Below is a small trained network, with its code and all its weights. Each question gives an input and a class and asks what happens when units are switched off, that is, made to give their printed mean instead of their output.

import numpy as np


def w(rows, s, z=0):
    codes = np.array(rows[::2]) - 128.0
    scale = np.full(codes.shape[1], s)
    scale[-1] = z or s
    return codes * scale


def f(y):
    return np.maximum(y, 0)


def log_softmax(a):
    a = a - a.max(-1, keepdims=True)
    return a - np.log(np.exp(a).sum(-1, keepdims=True))


def net(x, mask):
    res = np.array(x, float).reshape(1, 6) / 4 @ E
    y = f(res @ A[0][:, :-1].T + A[0][:, -1])
    res = res + np.where(mask, y, B[0][:, -1]) @ B[0][:, :-1]
    return log_softmax(res[-1] @ U[:, :-1].T + U[:, -1])


A, B = {}, {}
E = w([
[48,121,131,177,144,100,71,109],'x0',
[144,55,79,129,71,93,112,139],'x1',
[151,94,172,237,112,132,179,108],'x2',
[135,173,111,149,132,92,147,247],'x3',
[164,162,196,117,67,79,76,103],'x4',
[160,180,54,171,154,87,148,93],'x5',
],0.011)
A[0] = w([
[146,124,170,219,110,167,193,99,69],'neuron 0',
[149,113,140,222,96,199,148,128,66],'neuron 1',
[186,155,153,82,55,158,228,120,77],'neuron 2',
[104,74,199,78,127,158,130,165,92],'neuron 3',
[112,135,111,164,112,88,127,235,80],'neuron 4',
[116,153,127,144,82,84,148,254,103],'neuron 5',
[121,128,87,67,143,136,100,113,38],'neuron 6',
[229,104,127,76,127,180,163,105,135],'neuron 7',
[93,189,123,117,132,133,125,160,7],'neuron 8',
[162,139,27,164,73,94,101,113,113],'neuron 9',
[145,79,140,126,130,176,109,87,101],'neuron 10',
[100,221,96,30,130,80,100,104,82],'neuron 11',
[64,115,134,148,170,97,118,111,105],'neuron 12',
[199,175,173,146,42,74,39,130,253],'neuron 13',
[132,97,148,116,103,157,110,86,77],'neuron 14',
[83,128,89,163,201,159,127,133,249],'neuron 15',
[74,58,138,97,99,167,152,163,123],'neuron 16',
[130,221,223,133,218,179,174,102,218],'neuron 17',
[158,143,188,210,83,94,143,114,130],'neuron 18',
[84,160,155,147,89,88,89,115,127],'neuron 19',
[124,137,139,157,144,117,118,198,67],'neuron 20',
[94,102,190,134,117,166,63,178,178],'neuron 21',
[126,57,114,123,64,144,90,184,130],'neuron 22',
[153,17,63,142,65,98,104,112,180],'neuron 23',
[136,77,94,112,97,166,70,80,98],'neuron 24',
[80,106,113,116,108,139,157,49,41],'neuron 25',
[110,175,115,109,146,182,68,96,81],'neuron 26',
[126,133,82,67,76,116,84,129,113],'neuron 27',
[73,128,90,22,166,147,100,156,118],'neuron 28',
[137,190,57,185,155,92,121,117,104],'neuron 29',
[218,121,126,102,81,137,152,154,178],'neuron 30',
[37,136,123,181,75,75,65,101,160],'neuron 31',
[34,165,106,183,103,139,62,100,98],'neuron 32',
[153,78,48,127,116,65,114,107,111],'neuron 33',
[117,138,102,106,132,164,116,50,86],'neuron 34',
[137,155,79,103,144,75,123,103,162],'neuron 35',
[28,100,132,161,116,85,123,127,129],'neuron 36',
[157,106,124,102,76,214,155,55,66],'neuron 37',
[77,124,187,108,68,159,107,160,121],'neuron 38',
[89,70,109,159,124,158,77,41,84],'neuron 39',
[130,166,105,128,150,75,161,46,94],'neuron 40',
[112,206,154,128,171,138,83,120,203],'neuron 41',
[57,32,33,159,204,191,182,165,216],'neuron 42',
],0.0091,0.0027)
B[0] = w([
[156,74,126,176,118,97,65,219,202],'neuron 0',
[127,55,117,178,149,83,72,202,188],'neuron 1',
[138,152,50,105,176,91,121,144,193],'neuron 2',
[171,150,113,178,223,104,150,108,199],'neuron 3',
[69,184,137,141,85,189,73,141,197],'neuron 4',
[79,198,141,165,84,192,72,111,213],'neuron 5',
[116,96,107,177,120,81,72,205,171],'neuron 6',
[108,190,63,99,112,55,136,158,198],'neuron 7',
[103,125,117,163,121,142,129,132,157],'neuron 8',
[136,155,162,166,166,114,192,79,188],'neuron 9',
[104,173,119,144,124,107,99,161,175],'neuron 10',
[135,40,140,196,136,104,85,166,217],'neuron 11',
[121,137,48,74,141,101,155,163,169],'neuron 12',
[178,119,174,55,82,174,106,106,236],'neuron 13',
[138,170,126,149,131,162,129,130,171],'neuron 14',
[165,100,138,77,87,137,140,74,198],'neuron 15',
[166,147,164,147,188,81,161,59,190],'neuron 16',
[60,93,131,126,45,101,216,83,235],'neuron 17',
[169,70,120,137,83,108,94,181,200],'neuron 18',
[151,111,81,51,138,144,110,94,177],'neuron 19',
[85,206,108,134,144,181,44,107,168],'neuron 20',
[131,164,145,161,180,84,184,74,206],'neuron 21',
[99,157,179,171,150,117,253,98,190],'neuron 22',
[95,110,157,125,74,127,174,137,216],'neuron 23',
[73,152,159,132,111,203,114,144,185],'neuron 24',
[115,204,162,163,125,174,53,146,169],'neuron 25',
[100,107,102,146,100,125,124,174,173],'neuron 26',
[150,60,133,164,74,69,113,176,188],'neuron 27',
[140,63,169,192,126,95,112,159,218],'neuron 28',
[150,170,175,171,163,115,139,85,192],'neuron 29',
[93,161,61,88,146,104,154,87,189],'neuron 30',
[139,146,91,52,160,104,166,157,210],'neuron 31',
[127,160,56,83,140,88,145,131,191],'neuron 32',
[90,150,166,159,133,88,184,87,185],'neuron 33',
[83,190,166,170,115,152,73,154,175],'neuron 34',
[147,77,189,154,179,132,117,89,177],'neuron 35',
[157,160,47,84,134,49,138,158,188],'neuron 36',
[59,155,90,116,153,179,74,124,192],'neuron 37',
[176,127,140,145,210,120,129,89,196],'neuron 38',
[101,169,105,147,111,159,133,169,200],'neuron 39',
[134,159,174,158,218,149,114,94,171],'neuron 40',
[141,49,123,117,82,141,196,91,194],'neuron 41',
[229,93,170,36,80,195,98,103,244],'neuron 42',
],0.0068,0.011)
U = w([
[157,43,129,181,131,86,99,217,64],'0',
[71,213,139,143,120,186,90,147,76],'1',
[185,156,184,163,232,95,181,73,80],'2',
[136,155,6,42,136,77,166,160,94],'3',
[93,99,160,122,80,107,216,107,253],'4',
[217,99,161,45,98,155,116,105,155],'5',
],0.014,0.005)

Each question gives the input, the list of numbers given to net, and the class t.
The units are the neurons (one row each of A and B). Each row of codes is followed by its name. A weight is (code - 128) times the scale printed after its matrix; where a second scale follows, it is the last column's (A, B and U).
mask holds one flag per neuron, in row order. A switched-off neuron (its flag False) gives its mean, the last column of its row in B, instead of its output. The means were averaged over made-up inputs and are rounded, as every weight is.
A unit's drop is (log p(t) with every unit on - log p(t) with that unit switched off) / (log p(t) with every unit on - log p(t) with every unit switched off).
The circuit of an input: a set's keep is (log p(t) with only the set's units on - log p(t) with every unit switched off) / (log p(t) with every unit on - log p(t) with every unit switched off). Starting from the 12 units with the biggest drops (on a tie, the unit counted first), units are removed one at a time, each time the one whose removal leaves the highest keep (on an exact tie, the one counted first), for as long as the keep stays at least 0.8.
circuit, biggest first: the units of the circuit, biggest drop first
most important unit: the unit with the biggest drop
top k neurons: the k neurons with the biggest drops, biggest first
drop when u is switched off: that unit's drop, to one decimal
input [-7,5,-6,-6,-8,-8], class 2: top neuron => (neuron 16)
input [-7,-4,-4,5,8,6], class 5: top 2 neurons => (neuron 13; neuron 35)
input [1,-7,-4,-1,-7,-8], class 2: top 3 neurons => (neuron 3; neuron 16; neuron 21)
input [-7,-7,5,6,5,6], class 3: circuit, biggest first => (neuron 2; neuron 30)
input [-7,4,-2,8,-3,-7], class 1: top 2 neurons => (neuron 5; neuron 4)
input [7,2,2,6,1,-4], class 3: circuit, biggest first => (neuron 36; neuron 31)
input [7,-7,2,4,-7,-6], class 3: circuit, biggest first => (neuron 36; neuron 12)
input [-7,-3,-6,-8,1,1], class 1: circuit, biggest first => (neuron 34; neuron 37)
input [5,5,-8,8,-4,6], class 0: top 3 neurons => (neuron 11; neuron 28; neuron 27)
input [2,-6,7,4,-7,1], class 0: top 3 neurons => (neuron 0; neuron 1; neuron 13)
input [1,5,-5,3,0,1], class 0: top 2 neurons => (neuron 17; neuron 27)
input [3,5,8,-8,-5,-4], class 0: top 3 neurons => (neuron 1; neuron 0; neuron 5)
input [0,-7,6,8,3,-3], class 1: top 3 neurons => (neuron 5; neuron 20; neuron 4)
input [6,5,4,-5,1,-1], class 3: top 2 neurons => (neuron 31; neuron 36)
input [-8,0,-8,5,8,8], class 0: most important unit => neuron 11
input [8,0,-7,-1,2,-4], class 3: top 2 neurons => (neuron 32; neuron 31)
input [3,8,7,0,8,8], class 2: top 2 neurons => (neuron 9; neuron 40)
input [-6,-8,-7,-2,-4,8], class 2: top 2 neurons => (neuron 40; neuron 29)
input [-1,8,0,3,4,-6], class 4: top 2 neurons => (neuron 23; neuron 22)
input [5,-8,1,4,-5,-7], class 4: circuit, biggest first => (neuron 17)
input [6,7,-5,-2,-8,2], class 5: top 3 neurons => (neuron 42; neuron 17; neuron 15)
input [2,0,6,-7,-4,-5], class 1: drop when neuron 25 is switched off => 0.2
input [2,3,5,8,3,6], class 1: drop when neuron 5 is switched off => 0.1
input [-7,0,-1,5,4,7], class 2: drop when neuron 9 is switched off => 0.5
input [-2,-5,4,8,6,-5], class 1: drop when neuron 39 is switched off => 0.0
